[[146 124 114 113 139]
 [137 120 145 108 108]
 [112 130 142 112 150]
 [141 109 116 112 146]
 [126 115 120 120 143]]
->
[[126 115 120 120 143]
 [141 109 116 112 146]
 [112 130 142 112 150]
 [137 120 145 108 108]
 [146 124 114 113 139]]

[[129 144 140 140 118 129]
 [130 151 135 137 152 120]
 [132 154 133 135 128 143]
 [129 147 137 139 136 128]
 [130 150 136 138 132 140]
 [131 152 134 136 136 133]
 [130 150 135 137 136 115]
 [131 153 133 135 136 108]
 [130 150 135 137 127 141]
 [130 149 136 138 140 105]
 [129 144 140 140 149 114]
 [130 151 135 137 148 125]]
->
[[130 151 135 137 148 125]
 [129 144 140 140 149 114]
 [130 149 136 138 140 105]
 [130 150 135 137 127 141]
 [131 153 133 135 136 108]
 [130 150 135 137 136 115]
 [131 152 134 136 136 133]
 [130 150 136 138 132 140]
 [129 147 137 139 136 128]
 [132 154 133 135 128 143]
 [130 151 135 137 152 120]
 [129 144 140 140 118 129]]

[[130 135 135 126]
 [114 114 146 129]
 [143 153 130 118]
 [128 126 127 136]
 [137 140 127 119]
 [126 128 126 131]
 [143 127 120 124]
 [125 127 129 136]
 [120 124 128 141]]
->
[[120 124 128 141]
 [125 127 129 136]
 [143 127 120 124]
 [126 128 126 131]
 [137 140 127 119]
 [128 126 127 136]
 [143 153 130 118]
 [114 114 146 129]
 [130 135 135 126]]

[[131 122 115]
 [137 142 140]
 [142 134 134]
 [122 126 128]
 [138 132 151]
 [137 122 135]]
->
[[137 122 135]
 [138 132 151]
 [122 126 128]
 [142 134 134]
 [137 142 140]
 [131 122 115]]

[[128 128 129]
 [125 143 114]
 [128 111 132]
 [154 153 148]]
->
[[154 153 148]
 [128 111 132]
 [125 143 114]
 [128 128 129]]

[[103 124]
 [131 132]
 [132 131]
 [132 131]
 [145 158]
 [130 129]
 [125 124]
 [142 132]
 [117 149]]
->
[[117 149]
 [142 132]
 [125 124]
 [130 129]
 [145 158]
 [132 131]
 [132 131]
 [131 132]
 [103 124]]
---
[[118 112 138 129 145 119 121 125 123 133 131 132 132 133 113]
 [123 115 121 108 127 119 121 127 138 133 131 138 129 136 112]
 [136 133 120 131 150 119 137 127 123 124 132 127 131 117 141]
 [138 134 123 131 131 108 147 127 118 133 133 132 133 117 123]
 [136 110 121 131 142 119 119 127 130 133 118 132 132 143 149]
 [136 128 118 131 142 119 121 124 123 133 146 137 132 109 122]]
->
[[113 118 112 138 129 145 119 121 125 123 133 131 132 132 133]
 [112 123 115 121 108 127 119 121 127 138 133 131 138 129 136]
 [141 136 133 120 131 150 119 137 127 123 124 132 127 131 117]
 [123 138 134 123 131 131 108 147 127 118 133 133 132 133 117]
 [149 136 110 121 131 142 119 119 127 130 133 118 132 132 143]
 [122 136 128 118 131 142 119 121 124 123 133 146 137 132 109]]

[[113 132 136]
 [127 139 124]
 [133 130 132]
 [151 128 121]
 [135 143 127]
 [131 131 127]
 [136 131 140]
 [132 142 126]]
->
[[136 113 132]
 [124 127 139]
 [132 133 130]
 [121 151 128]
 [127 135 143]
 [127 131 131]
 [140 136 131]
 [126 132 142]]

[[128 126 132 152 139]
 [137 111 145 126 130]
 [111 133 131 147 126]
 [130 109 122 128 144]
 [118 129 125 142 105]
 [109 122 123 126 115]
 [128 148 133 132 126]]
->
[[139 128 126 132 152]
 [130 137 111 145 126]
 [126 111 133 131 147]
 [144 130 109 122 128]
 [105 118 129 125 142]
 [115 109 122 123 126]
 [126 128 148 133 132]]

[[132 139]
 [129 144]
 [130 122]
 [126 141]
 [128 125]
 [125 152]
 [127 126]]
->
[[139 132]
 [144 129]
 [122 130]
 [141 126]
 [125 128]
 [152 125]
 [126 127]]

[[122 145 138 147 112 122 113 102]
 [122 128 126 131 119 132 130 135]
 [126 132 130 134 125 125 124 120]
 [129 128 129 128 129 127 127 126]]
->
[[102 122 145 138 147 112 122 113]
 [135 122 128 126 131 119 132 130]
 [120 126 132 130 134 125 125 124]
 [126 129 128 129 128 129 127 127]]

[[120 110 124 127 118 137 138 106 127 132 112]
 [124 124 120 111 138 133 123 128 124 132 128]]
->
[[112 120 110 124 127 118 137 138 106 127 132]
 [128 124 124 120 111 138 133 123 128 124 132]]

[[136 126]
 [138 125]
 [129 126]
 [154 118]
 [130 128]
 [125 128]
 [127 124]
 [131 126]]
->
[[126 136]
 [125 138]
 [126 129]
 [118 154]
 [128 130]
 [128 125]
 [124 127]
 [126 131]]

[[119 141 141 118 117 106 128 123 127 136 153 132 126 124 129 113]
 [120 141 144 116 109 113 123 128 119 133 152 127 129 125 130 115]
 [130 141 134 118 117 118 138 134 133 138 121 143 124 141 130 133]
 [118 138 143 116 117 105 124 131 124 142 153 122 120 126 131 113]
 [131 133 138 118 119 107 136 134 123 138 124 143 123 137 128 135]
 [117 133 138 121 116 106 132 112 112 142 152 127 120 130 120 115]]
->
[[113 119 141 141 118 117 106 128 123 127 136 153 132 126 124 129]
 [115 120 141 144 116 109 113 123 128 119 133 152 127 129 125 130]
 [133 130 141 134 118 117 118 138 134 133 138 121 143 124 141 130]
 [113 118 138 143 116 117 105 124 131 124 142 153 122 120 126 131]
 [135 131 133 138 118 119 107 136 134 123 138 124 143 123 137 128]
 [115 117 133 138 121 116 106 132 112 112 142 152 127 120 130 120]]
---
[[112 122 116 100 107 151]
 [119 116 142 134 110 136]
 [133 115 120 138 132 119]
 [108 143 135 106 111 147]
 [121 114 124 123 131 114]
 [138 142 144 140 130 111]
 [112 138 117 110 121 120]
 [132 140 119 143 124 146]]
->
[[132 140 119 143 124 146]
 [112 122 116 100 107 151]
 [119 116 142 134 110 136]
 [133 115 120 138 132 119]
 [108 143 135 106 111 147]
 [121 114 124 123 131 114]
 [138 142 144 140 130 111]
 [112 138 117 110 121 120]]

[[144 113 130 120 147 123]
 [134 111 121 119 148 125]
 [143 113 126 119 145 123]
 [135 111 124 117 148 126]
 [116 135 148 150 130 113]
 [113 133 151 152 131 112]
 [144 112 127 120 149 122]
 [111 129 148 154 127 110]
 [112 133 152 152 130 110]]
->
[[112 133 152 152 130 110]
 [144 113 130 120 147 123]
 [134 111 121 119 148 125]
 [143 113 126 119 145 123]
 [135 111 124 117 148 126]
 [116 135 148 150 130 113]
 [113 133 151 152 131 112]
 [144 112 127 120 149 122]
 [111 129 148 154 127 110]]

[[106 126]
 [125 131]
 [119 143]]
->
[[119 143]
 [106 126]
 [125 131]]

[[127 121 121 122 134 132 125 126 137 120]
 [133 132 125 121 143 134 121 130 118 107]
 [132 126 123 124 137 129 129 137 125 155]]
->
[[132 126 123 124 137 129 129 137 125 155]
 [127 121 121 122 134 132 125 126 137 120]
 [133 132 125 121 143 134 121 130 118 107]]

[[148 104]
 [130 125]
 [127 123]]
->
[[127 123]
 [148 104]
 [130 125]]

[[125 119 131 111]
 [124 125 131 132]
 [152 135 121 137]
 [124 144 148 140]
 [126 147 134 111]
 [135 132 126 131]]
->
[[135 132 126 131]
 [125 119 131 111]
 [124 125 131 132]
 [152 135 121 137]
 [124 144 148 140]
 [126 147 134 111]]

[[131 129 146 125 129 127 122 129 131 134 123 127 131]
 [129 132 151 129 121 129 123 131 129 139 113 132 125]
 [144 134 155 130 129 131 144 137 111 141 126 127 118]
 [137 131 146 132 126 122 128 133 133 125 124 128 126]]
->
[[137 131 146 132 126 122 128 133 133 125 124 128 126]
 [131 129 146 125 129 127 122 129 131 134 123 127 131]
 [129 132 151 129 121 129 123 131 129 139 113 132 125]
 [144 134 155 130 129 131 144 137 111 141 126 127 118]]

[[120 135 127 133 136]
 [126 125 120 109 115]
 [132 135 134 143 154]
 [139 123 142 132 107]
 [126 129 128 127 126]
 [135 122 128 125 128]
 [145 126 143 141 126]]
->
[[145 126 143 141 126]
 [120 135 127 133 136]
 [126 125 120 109 115]
 [132 135 134 143 154]
 [139 123 142 132 107]
 [126 129 128 127 126]
 [135 122 128 125 128]]

[[120 115]
 [124 130]
 [123 134]
 [133 136]
 [133 128]
 [152 110]
 [117 146]
 [134 133]
 [126 124]
 [134 126]
 [118 120]]
->
[[118 120]
 [120 115]
 [124 130]
 [123 134]
 [133 136]
 [133 128]
 [152 110]
 [117 146]
 [134 133]
 [126 124]
 [134 126]]
